Below are the code and all the weights of a small trained network. Each question names an input and a class and asks about switching units off, where a switched-off unit gives its printed mean instead of its output.

import numpy as np


def w(rows, s, z=0):
    codes = np.array(rows[::2]) - 128.0
    scale = np.full(codes.shape[1], s)
    scale[-1] = z or s
    return codes * scale


def f(y):
    return np.maximum(y, 0)


def log_softmax(a):
    a = a - a.max(-1, keepdims=True)
    return a - np.log(np.exp(a).sum(-1, keepdims=True))


def net(x, mask):
    res = np.array(x, float).reshape(1, 3) / 4 @ E
    y = f(res @ A[0][:, :-1].T + A[0][:, -1])
    res = res + np.where(mask, y, B[0][:, -1]) @ B[0][:, :-1]
    return log_softmax(res[-1] @ U[:, :-1].T + U[:, -1])


A, B = {}, {}
E = w([
[132,134,115,119],'x0',
[2,152,47,199],'x1',
[43,238,198,26],'x2',
],0.0079)
A[0] = w([
[9,143,69,190,47],'N1',
[222,46,246,23,58],'N2',
[233,134,168,53,83],'N3',
[179,55,93,216,230],'N4',
[57,226,186,89,247],'N5',
[228,15,2,213,231],'N6',
[30,101,91,145,7],'N7',
[39,228,217,9,117],'N8',
[38,135,47,156,3],'N9',
],0.0064,0.00062)
B[0] = w([
[175,215,68,229,184],'N1',
[255,203,48,211,227],'N2',
[151,190,86,229,198],'N3',
[44,21,230,48,207],'N4',
[58,105,190,92,189],'N5',
[14,68,135,63,254],'N6',
[199,167,74,172,162],'N7',
[30,65,181,46,215],'N8',
[209,209,91,193,172],'N9',
],0.0068,0.0096)
U = w([
[63,34,202,13,252],'0',
[254,237,104,227,4],'1',
],0.0067,0.00018)

Each question gives the input, the list of numbers given to net, and the class t.
The units are the neurons (one row each of A and B). Each row of codes is followed by its name. A weight is (code - 128) times the scale printed after its matrix; where a second scale follows, it is the last column's (A, B and U).
mask holds one flag per neuron, in row order. A switched-off neuron (its flag False) gives its mean, the last column of its row in B, instead of its output. The means were averaged over made-up inputs and are rounded, as every weight is.
A unit's drop is (log p(t) with every unit on - log p(t) with that unit switched off) / (log p(t) with every unit on - log p(t) with every unit switched off).
most important unit: the unit with the biggest drop
k most important neurons: the k neurons with the biggest drops, biggest first
drop of u: that unit's drop, to one decimal
input [-4,8,-8], class 0: 4 most important neurons	[N6, N4, N2, N3]
input [-6,5,-7], class 0: most important unit	N6
input [0,8,7], class 1: 3 most important neurons	[N1, N9, N6]
input [-4,4,2], class 1: 3 most important neurons	[N6, N4, N1]
input [-6,6,-7], class 0: 3 most important neurons	[N6, N4, N2]
input [1,5,4], class 1: 4 most important neurons	[N6, N1, N4, N9]
input [0,5,-7], class 0: 2 most important neurons	[N6, N4]
input [5,-7,3], class 1: drop of N2	0.2
input [2,-7,-8], class 0: drop of N4	1.4
input [6,-4,-8], class 0: drop of N6	0.1
input [-6,4,-8], class 0: drop of N5	0.0
